Below is a small trained network, with its code and all its weights. Each question gives an input and a class and asks what happens when units are switched off, that is, made to give their printed mean instead of their output.

import numpy as np


def w(rows, s, z=0):
    codes = np.array(rows[::2]) - 128.0
    scale = np.full(codes.shape[1], s)
    scale[-1] = z or s
    return codes * scale


def norm(h):
    return h / np.sqrt((h * h).mean(-1, keepdims=True) + 1e-5)


def f(y):
    return np.maximum(y, 0)


def log_softmax(a):
    a = a - a.max(-1, keepdims=True)
    return a - np.log(np.exp(a).sum(-1, keepdims=True))


def net(x, mask):
    res = np.array(x, float).reshape(1, 8) / 4 @ E
    u = 0
    for l in range(4):
        y = f(norm(res) @ A[l][:, :-1].T + A[l][:, -1])
        res = res + np.where(mask[u : u + 14], y, B[l][:, -1]) @ B[l][:, :-1]
        u += 14
    return log_softmax(norm(res)[-1] @ U[:, :-1].T + U[:, -1])


A, B = {}, {}
E = w([
[175,218,195,202,197],'x0',
[103,87,149,104,198],'x1',
[202,47,119,177,131],'x2',
[131,127,128,127,129],'x3',
[129,125,127,130,129],'x4',
[124,129,127,130,128],'x5',
[109,91,254,131,58],'x6',
[124,127,128,132,129],'x7',
],0.014)
A[0] = w([
[115,86,156,62,217,182],'0.n0',
[135,131,106,121,134,56],'0.n1',
[101,116,129,154,133,84],'0.n2',
[212,83,127,137,121,3],'0.n3',
[109,167,152,198,199,125],'0.n4',
[123,103,70,118,122,157],'0.n5',
[157,179,100,176,26,1],'0.n6',
[101,130,78,134,180,155],'0.n7',
[121,73,175,63,252,17],'0.n8',
[144,123,187,121,72,18],'0.n9',
[103,120,158,124,93,68],'0.n10',
[97,128,92,122,129,64],'0.n11',
[182,187,76,119,64,99],'0.n12',
[113,177,112,130,143,74],'0.n13',
],0.013,0.0087)
B[0] = w([
[139,155,103,196,32,254],'0.n0',
[152,144,144,116,132,128],'0.n1',
[122,134,136,122,117,128],'0.n2',
[143,53,133,164,167,145],'0.n3',
[195,147,147,90,92,236],'0.n4',
[148,114,167,129,131,231],'0.n5',
[93,140,79,248,53,150],'0.n6',
[113,103,178,143,121,228],'0.n7',
[100,175,83,243,22,175],'0.n8',
[101,70,189,136,147,149],'0.n9',
[162,120,152,137,136,147],'0.n10',
[140,131,153,126,128,140],'0.n11',
[99,108,145,201,88,188],'0.n12',
[118,76,153,140,136,152],'0.n13',
],0.014,0.0063)
A[1] = w([
[115,86,119,121,95,143],'1.n0',
[115,140,6,143,167,128],'1.n1',
[126,167,142,106,80,110],'1.n2',
[120,121,100,111,168,100],'1.n3',
[103,172,122,100,111,23],'1.n4',
[172,175,45,134,168,188],'1.n5',
[158,97,160,137,99,132],'1.n6',
[115,100,113,49,107,113],'1.n7',
[77,156,118,141,116,87],'1.n8',
[142,143,156,76,142,71],'1.n9',
[186,159,147,95,94,64],'1.n10',
[84,191,142,80,114,1],'1.n11',
[185,95,117,117,116,84],'1.n12',
[131,103,95,77,114,50],'1.n13',
],0.017,0.0078)
B[1] = w([
[194,178,137,140,132,235],'1.n0',
[95,89,253,127,92,179],'1.n1',
[126,87,111,150,213,196],'1.n2',
[120,122,144,76,141,129],'1.n3',
[85,136,105,144,173,136],'1.n4',
[90,85,231,132,84,208],'1.n5',
[109,129,91,175,182,254],'1.n6',
[209,167,111,125,144,168],'1.n7',
[137,128,90,171,171,162],'1.n8',
[132,101,104,133,140,133],'1.n9',
[117,100,65,105,139,166],'1.n10',
[97,138,96,127,183,146],'1.n11',
[77,123,121,152,195,179],'1.n12',
[194,170,124,99,100,143],'1.n13',
],0.012,0.0074)
A[2] = w([
[148,118,121,43,143,46],'2.n0',
[131,83,121,83,192,105],'2.n1',
[135,147,183,60,81,36],'2.n2',
[150,106,118,114,253,127],'2.n3',
[98,85,231,70,112,93],'2.n4',
[135,132,129,125,124,101],'2.n5',
[100,112,24,157,170,118],'2.n6',
[73,255,103,95,159,138],'2.n7',
[134,136,190,149,238,73],'2.n8',
[127,133,124,121,131,82],'2.n9',
[128,100,154,129,240,88],'2.n10',
[32,224,89,55,157,90],'2.n11',
[112,108,142,59,175,46],'2.n12',
[206,240,177,109,181,2],'2.n13',
],0.0089,0.0067)
B[2] = w([
[163,134,134,93,115,130],'2.n0',
[127,164,146,157,98,135],'2.n1',
[135,84,138,122,194,136],'2.n2',
[119,158,128,238,56,201],'2.n3',
[115,83,164,121,154,210],'2.n4',
[130,116,149,110,145,128],'2.n5',
[146,99,207,99,91,199],'2.n6',
[132,66,118,188,189,212],'2.n7',
[179,116,65,111,51,253],'2.n8',
[105,122,118,150,117,128],'2.n9',
[132,150,103,194,77,193],'2.n10',
[106,37,90,118,254,173],'2.n11',
[126,154,140,93,133,129],'2.n12',
[220,127,105,120,134,191],'2.n13',
],0.0081,0.0028)
A[3] = w([
[142,104,90,35,107,146],'3.n0',
[128,79,103,191,124,129],'3.n1',
[66,86,170,163,225,75],'3.n2',
[16,146,93,74,74,131],'3.n3',
[106,11,66,83,53,205],'3.n4',
[95,87,155,195,126,102],'3.n5',
[176,128,196,100,140,129],'3.n6',
[192,110,152,190,128,253],'3.n7',
[86,166,46,152,109,54],'3.n8',
[40,227,125,123,180,197],'3.n9',
[105,135,174,136,61,73],'3.n10',
[146,105,209,91,129,64],'3.n11',
[66,80,39,75,67,148],'3.n12',
[187,183,65,162,90,111],'3.n13',
],0.012,0.004)
B[3] = w([
[179,157,150,68,195,134],'3.n0',
[87,177,95,73,171,196],'3.n1',
[148,103,83,56,118,155],'3.n2',
[140,120,159,230,152,132],'3.n3',
[160,255,194,194,193,167],'3.n4',
[87,137,109,68,133,198],'3.n5',
[115,117,85,65,116,153],'3.n6',
[73,141,82,39,142,253],'3.n7',
[150,57,53,86,97,139],'3.n8',
[174,52,144,230,151,141],'3.n9',
[108,121,100,75,115,157],'3.n10',
[96,87,105,93,123,145],'3.n11',
[143,211,182,204,126,137],'3.n12',
[126,94,88,43,101,174],'3.n13',
],0.0096,0.016)
U = w([
[112,164,155,229,84,149],'0',
[102,85,239,81,127,93],'1',
[251,201,149,104,153,47],'2',
[121,127,94,111,139,239],'3',
[123,125,93,110,138,206],'4',
[128,124,95,109,136,199],'5',
[158,63,104,187,205,1],'6',
[116,129,90,104,125,64],'7',
],0.019,0.0041)

Each question gives the input, the list of numbers given to net, and the class t.
The units are the neurons (one row each of A and B). Each row of codes is followed by its name. A weight is (code - 128) times the scale printed after its matrix; where a second scale follows, it is the last column's (A, B and U).
mask holds one flag per neuron, layer by layer. A switched-off neuron (its flag False) gives its mean, the last column of its row in B, instead of its output. The means were averaged over made-up inputs and are rounded, as every weight is.
A unit's drop is (log p(t) with every unit on - log p(t) with that unit switched off) / (log p(t) with every unit on - log p(t) with every unit switched off).
The circuit of an input: a set's keep is (log p(t) with only the set's units on - log p(t) with every unit switched off) / (log p(t) with every unit on - log p(t) with every unit switched off). Starting from the 12 units with the biggest drops (on a tie, the unit counted first), units are removed one at a time, each time the one whose removal leaves the highest keep (on an exact tie, the one counted first), for as long as the keep stays at least 0.8.
units of the circuit, in order: the units of the circuit, biggest drop first
unit that matters most: the unit with the biggest drop
k most important neurons: the k neurons with the biggest drops, biggest first
k most important neurons of layer l: the k neurons of layer l with the biggest drops, biggest first
input [-6,-4,-3,6,5,-1,-7,3], class 1: most important neuron -> 1.n1
input [8,-6,6,-7,-4,-6,-8,1], class 1: units of the circuit, in order -> 1.n5; 1.n1; 1.n0; 0.n0
input [-8,-8,-8,1,-4,-7,5,1], class 0: 2 most important neurons -> 0.n4; 3.n3
input [2,5,-5,2,-2,-2,3,6], class 7: 2 most important neurons -> 0.n0; 0.n4
input [-5,1,8,-6,4,1,4,-7], class 6: 3 most important neurons -> 0.n3; 3.n4; 3.n13
input [3,-6,-3,2,2,0,-5,4], class 0: 3 most important neurons -> 0.n12; 0.n6; 1.n5
input [5,2,7,-2,-7,7,6,-1], class 3: 3 most important neurons -> 3.n7; 1.n5; 1.n6
input [1,8,-4,-3,-8,7,7,-8], class 0: units of the circuit, in order -> 0.n8; 0.n0
input [-6,8,8,5,8,5,-7,-6], class 0: 2 most important neurons -> 0.n0; 0.n8
input [2,-3,2,-7,-4,-7,5,2], class 3: 4 most important neurons -> 1.n5; 1.n6; 1.n1; 0.n7
input [3,-6,-2,-7,6,5,2,-8], class 7: 3 most important neurons of layer 0 -> 0.n7; 0.n0; 0.n8
input [6,-5,8,2,3,-8,-8,-7], class 1: 2 most important neurons -> 1.n5; 1.n1
input [-2,-6,8,-2,-4,-2,-6,-3], class 6: 2 most important neurons -> 0.n12; 0.n3
input [-8,4,-1,-6,1,-2,-7,5], class 2: unit that matters most -> 0.n7
input [3,5,5,6,7,5,1,7], class 5: units of the circuit, in order -> 3.n4; 3.n7; 0.n4
input [6,5,-5,-2,3,6,1,1], class 2: 4 most important neurons of layer 3 -> 3.n5; 3.n1; 3.n10; 3.n11
input [8,-6,0,2,-7,8,8,5], class 1: 4 most important neurons of layer 1 -> 1.n0; 1.n7; 1.n8; 1.n13
input [8,8,-2,8,-6,2,7,6], class 0: 3 most important neurons of layer 0 -> 0.n8; 0.n0; 0.n5
input [4,8,-7,1,-6,-7,1,2], class 0: 3 most important neurons -> 0.n8; 0.n0; 3.n9
input [5,0,-6,8,0,1,6,-6], class 4: unit that matters most -> 1.n5
input [-8,-7,2,2,-3,-8,-6,-4], class 2: 4 most important neurons -> 3.n4; 0.n0; 0.n8; 0.n5
input [5,6,-7,5,5,-3,-1,6], class 6: 3 most important neurons of layer 1 -> 1.n2; 1.n1; 1.n0
input [1,0,-7,-2,-5,6,6,-7], class 6: 2 most important neurons of layer 1 -> 1.n11; 1.n5
